Here is a tiny trained network, its code and every weight. The questions are about switching its units off for an input and a target symbol, where a switched-off unit gives its printed mean instead of its output.

import numpy as np


def w(rows, s, z=0):
    codes = np.array(rows[::2]) - 128.0
    scale = np.full(codes.shape[1], s)
    scale[-1] = z or s
    return codes * scale


def f(y):
    return y / 2 * (1 + np.tanh(0.7978845608 * (y + 0.044715 * y**3)))


def softmax(a):
    e = np.exp(a - a.max(-1, keepdims=True))
    return e / e.sum(-1, keepdims=True)


def log_softmax(a):
    a = a - a.max(-1, keepdims=True)
    return a - np.log(np.exp(a).sum(-1, keepdims=True))


def net(x, mask):
    ids = ['βδηθλξτφψω'.index(c) for c in x.split()]
    T = len(ids)
    res = E[ids] + P[:T]
    u = 0
    for l in range(3):
        r = res
        for j in range(3):
            rows = slice(4 * j, 4 * j + 4)
            q, k, v = (r @ M[l][rows].T for M in (Q, K, V))
            z = softmax(np.where(np.tri(T) > 0, q @ k.T / 4**0.5, -1e9)) @ v
            o = O[l][rows]
            res = res + np.where(mask[u + j], z, o[:, -1]) @ o[:, :-1]
        u += 3
        y = f(res @ A[l][:, :-1].T + A[l][:, -1])
        res = res + np.where(mask[u : u + 4], y, B[l][:, -1]) @ B[l][:, :-1]
        u += 4
    return log_softmax(res[-1] @ U[:, :-1].T + U[:, -1])


Q, K, V, O, A, B = {}, {}, {}, {}, {}, {}
E = w([
[178,170,125],'β',
[113,110,77],'δ',
[115,117,111],'η',
[26,128,213],'θ',
[25,203,110],'λ',
[77,118,7],'ξ',
[170,148,153],'τ',
[183,183,90],'φ',
[181,187,58],'ψ',
[213,197,189],'ω',
],0.017)
P = w([
[144,42,172],'0',
[103,176,64],'1',
[88,191,73],'2',
[90,197,85],'3',
[88,196,92],'4',
[88,200,109],'5',
[74,205,119],'6',
[79,205,126],'7',
[67,212,137],'8',
[58,228,142],'9',
[61,224,158],'10',
[60,226,165],'11',
[41,252,180],'12',
[33,253,191],'13',
],0.0048)
Q[0] = w([
[182,159,90],'L0H1',
[90,161,168],'L0H1',
[50,142,104],'L0H1',
[138,252,95],'L0H1',
[151,189,139],'L0H2',
[123,87,170],'L0H2',
[106,163,229],'L0H2',
[132,195,194],'L0H2',
[156,47,148],'L0H3',
[135,149,65],'L0H3',
[139,150,174],'L0H3',
[143,118,165],'L0H3',
],0.016)
K[0] = w([
[179,152,136],'L0H1',
[73,132,157],'L0H1',
[90,153,221],'L0H1',
[144,252,211],'L0H1',
[158,116,158],'L0H2',
[114,193,96],'L0H2',
[184,145,121],'L0H2',
[244,134,127],'L0H2',
[87,196,112],'L0H3',
[170,149,112],'L0H3',
[114,67,196],'L0H3',
[94,101,137],'L0H3',
],0.014)
V[0] = w([
[131,135,131],'L0H1',
[150,18,103],'L0H1',
[60,148,156],'L0H1',
[177,45,249],'L0H1',
[132,116,152],'L0H2',
[54,135,163],'L0H2',
[139,153,131],'L0H2',
[86,124,207],'L0H2',
[81,134,157],'L0H3',
[227,67,156],'L0H3',
[120,172,160],'L0H3',
[124,199,168],'L0H3',
],0.011)
O[0] = w([
[125,138,121,138],'L0H1',
[131,57,253,1],'L0H1',
[108,110,55,143],'L0H1',
[62,215,171,101],'L0H1',
[135,128,137,120],'L0H2',
[51,170,160,107],'L0H2',
[148,161,90,153],'L0H2',
[151,168,221,112],'L0H2',
[143,204,153,116],'L0H3',
[165,69,51,108],'L0H3',
[103,181,115,154],'L0H3',
[90,193,130,174],'L0H3',
],0.0056,0.01)
A[0] = w([
[67,66,119,163],'L0N1',
[91,219,110,59],'L0N2',
[131,163,190,87],'L0N3',
[124,227,1,1],'L0N4',
],0.0065,0.0076)
B[0] = w([
[107,200,42,138],'L0N1',
[254,91,177,189],'L0N2',
[104,76,26,121],'L0N3',
[121,75,214,254],'L0N4',
],0.0059,0.0085)
Q[1] = w([
[100,158,66],'L1H1',
[135,164,104],'L1H1',
[137,125,186],'L1H1',
[139,124,142],'L1H1',
[131,120,92],'L1H2',
[117,151,94],'L1H2',
[91,179,88],'L1H2',
[78,202,137],'L1H2',
[92,140,123],'L1H3',
[136,249,184],'L1H3',
[98,133,138],'L1H3',
[136,124,203],'L1H3',
],0.015)
K[1] = w([
[155,102,84],'L1H1',
[118,250,53],'L1H1',
[99,158,138],'L1H1',
[89,190,92],'L1H1',
[130,181,103],'L1H2',
[186,139,153],'L1H2',
[200,124,160],'L1H2',
[190,91,187],'L1H2',
[122,170,86],'L1H3',
[235,154,144],'L1H3',
[117,157,67],'L1H3',
[205,7,115],'L1H3',
],0.011)
V[1] = w([
[124,137,89],'L1H1',
[128,128,128],'L1H1',
[96,152,184],'L1H1',
[200,140,70],'L1H1',
[143,118,165],'L1H2',
[102,80,96],'L1H2',
[60,210,15],'L1H2',
[232,117,78],'L1H2',
[3,173,210],'L1H3',
[48,22,158],'L1H3',
[128,128,128],'L1H3',
[129,66,172],'L1H3',
],0.0063)
O[1] = w([
[143,153,105,155],'L1H1',
[128,128,128,128],'L1H1',
[93,91,175,95],'L1H1',
[98,210,126,191],'L1H1',
[113,118,129,120],'L1H2',
[168,94,77,86],'L1H2',
[157,167,163,172],'L1H2',
[148,189,45,208],'L1H2',
[64,180,193,85],'L1H3',
[143,101,254,1],'L1H3',
[128,128,128,128],'L1H3',
[130,112,197,66],'L1H3',
],0.0052,0.0094)
A[1] = w([
[126,101,49,65],'L1N1',
[212,61,122,1],'L1N2',
[6,36,148,151],'L1N3',
[115,1,172,84],'L1N4',
],0.0088,0.0064)
B[1] = w([
[97,40,201,252],'L1N1',
[87,38,165,120],'L1N2',
[155,83,148,124],'L1N3',
[254,160,166,131],'L1N4',
],0.0099,0.0043)
Q[2] = w([
[213,144,176],'L2H1',
[116,125,164],'L2H1',
[23,82,118],'L2H1',
[249,157,137],'L2H1',
[121,89,78],'L2H2',
[178,113,148],'L2H2',
[139,148,105],'L2H2',
[128,163,44],'L2H2',
[117,181,177],'L2H3',
[123,107,125],'L2H3',
[87,99,121],'L2H3',
[35,128,72],'L2H3',
],0.019)
K[2] = w([
[155,81,166],'L2H1',
[120,68,91],'L2H1',
[89,158,6],'L2H1',
[161,54,229],'L2H1',
[136,176,181],'L2H2',
[160,119,137],'L2H2',
[124,162,106],'L2H2',
[127,222,131],'L2H2',
[175,139,102],'L2H3',
[83,112,109],'L2H3',
[84,159,136],'L2H3',
[107,204,133],'L2H3',
],0.017)
V[2] = w([
[147,132,46],'L2H1',
[133,172,196],'L2H1',
[154,7,99],'L2H1',
[127,139,96],'L2H1',
[130,76,124],'L2H2',
[136,88,69],'L2H2',
[156,135,161],'L2H2',
[139,150,168],'L2H2',
[144,106,82],'L2H3',
[100,124,112],'L2H3',
[111,112,144],'L2H3',
[159,117,150],'L2H3',
],0.015)
O[2] = w([
[140,2,136,222],'L2H1',
[121,230,184,77],'L2H1',
[106,110,51,111],'L2H1',
[143,61,161,167],'L2H1',
[144,165,62,10],'L2H2',
[114,201,193,135],'L2H2',
[124,51,91,113],'L2H2',
[118,64,98,124],'L2H2',
[122,112,166,186],'L2H3',
[109,161,145,127],'L2H3',
[92,142,78,71],'L2H3',
[144,69,69,104],'L2H3',
],0.0085,0.013)
A[2] = w([
[90,182,39,138],'L2N1',
[113,67,98,2],'L2N2',
[126,187,160,26],'L2N3',
[8,78,209,94],'L2N4',
],0.011)
B[2] = w([
[66,104,201,246],'L2N1',
[126,250,131,242],'L2N2',
[183,66,47,195],'L2N3',
[61,161,92,254],'L2N4',
],0.014,0.0097)
U = w([
[194,146,164,182],'β',
[195,74,58,174],'δ',
[214,2,123,194],'η',
[114,222,236,82],'θ',
[152,155,73,95],'λ',
[96,159,104,10],'ξ',
[206,97,240,155],'τ',
[225,146,136,146],'φ',
[169,222,133,46],'ψ',
[103,16,175,126],'ω',
],0.0083,0.012)

Each question gives the input, a string of symbols that net reads in full, and the target symbol t.
The units are the heads (4 rows each of Q, K, V and O) and the neurons (one row each of A and B). Each row of codes is followed by its name. A weight is (code - 128) times the scale printed after its matrix; where a second scale follows, it is the last column's (O, A, B and U).
mask holds one flag per unit, layer by layer, with each layer's heads first. A switched-off unit (its flag False) gives its mean, the last column of its rows in O or B, instead of its output. The means were averaged over made-up inputs and are rounded, as every weight is.
A unit's drop is (log p(t) with every unit on - log p(t) with that unit switched off) / (log p(t) with every unit on - log p(t) with every unit switched off).
The circuit of an input: a set's keep is (log p(t) with only the set's units on - log p(t) with every unit switched off) / (log p(t) with every unit on - log p(t) with every unit switched off). Starting from the 12 units with the biggest drops (on a tie, the unit counted first), units are removed one at a time, each time the one whose removal leaves the highest keep (on an exact tie, the one counted first), for as long as the keep stays at least 0.8.
circuit, biggest first: the units of the circuit, biggest drop first
top k neurons: the k neurons with the biggest drops, biggest first
k most important neurons of layer l: the k neurons of layer l with the biggest drops, biggest first
which heads matter: for each layer, one digit per head in row order, 1 if its drop is at least 0.15 and else 0, layers parted by /
input θ ψ δ ω ξ ξ ψ, target ψ: circuit, biggest first -> L2N3, L2H1, L1H3
input ξ φ λ τ ξ ψ, target ξ: top 4 neurons -> L2N2, L2N1, L1N1, L1N2
input β λ ψ τ λ β φ, target η: circuit, biggest first -> L2N2, L2N4
input θ δ ω η λ θ λ η δ τ β λ ω δ, target ω: top 2 neurons -> L2N2, L2N4
input η ω ω λ β λ ω, target θ: circuit, biggest first -> L0H1, L2H1, L1H3
input λ ξ θ ψ ξ δ ω δ θ ω θ δ ω ω, target φ: circuit, biggest first -> L2N3, L2H1, L0H3, L2N1
input β ω η ξ φ β φ φ ψ ξ η θ τ, target η: top neuron -> L0N4
input δ δ ψ β φ ψ λ ξ, target ξ: 2 most important neurons of layer 2 -> L2N2, L2N4
input ω β η ω θ η β, target τ: top 2 neurons -> L0N4, L2N2
input λ ψ ξ η η τ, target φ: which heads matter -> 011 / 111 / 100
input φ ω ω ξ β η δ φ τ λ ω τ, target δ: which heads matter -> 011 / 001 / 100
input δ ω λ ω δ ψ λ, target ω: circuit, biggest first -> L0H1, L2H1
input δ β η τ φ λ β φ ξ ω β ω, target ω: 2 most important neurons of layer 2 -> L2N1, L2N2
input τ β η δ λ η, target η: circuit, biggest first -> L2N2
input ξ β ω ξ θ β η, target θ: top 3 neurons -> L1N1, L2N4, L0N4
input τ ω ψ ω λ η δ ω β ψ θ θ ξ δ, target θ: which heads matter -> 001 / 000 / 100
input φ δ ω δ δ δ δ β τ φ φ β, target δ: which heads matter -> 011 / 001 / 100
input ψ φ φ λ θ ω λ φ τ ψ β φ, target λ: 2 most important neurons of layer 0 -> L0N4, L0N2
input δ η ξ β ω ψ ξ τ η τ φ ξ φ ξ, target ω: circuit, biggest first -> L2H1, L1N1
input η θ ξ ω η δ φ φ, target θ: circuit, biggest first -> L2H1
input δ η δ θ β θ φ τ ξ δ θ β, target ω: top 3 neurons -> L2N1, L2N2, L1N2
input λ λ λ ω, target φ: 3 most important neurons of layer 2 -> L2N3, L2N1, L2N4
input η β θ ψ β τ, target θ: top 4 neurons -> L2N1, L1N3, L0N2, L2N3
input η β θ η η, target θ: which heads matter -> 000 / 000 / 100
input λ ξ η λ θ φ λ φ ψ λ ω ω β λ, target ω: which heads matter -> 100 / 001 / 110
input ψ λ λ δ δ φ θ ω, target λ: top 2 neurons -> L2N2, L1N1
input β λ β τ λ ψ λ ω φ φ θ φ δ, target θ: top neuron -> L1N1
input ψ ξ λ ξ, target ξ: 2 most important neurons of layer 2 -> L2N2, L2N3
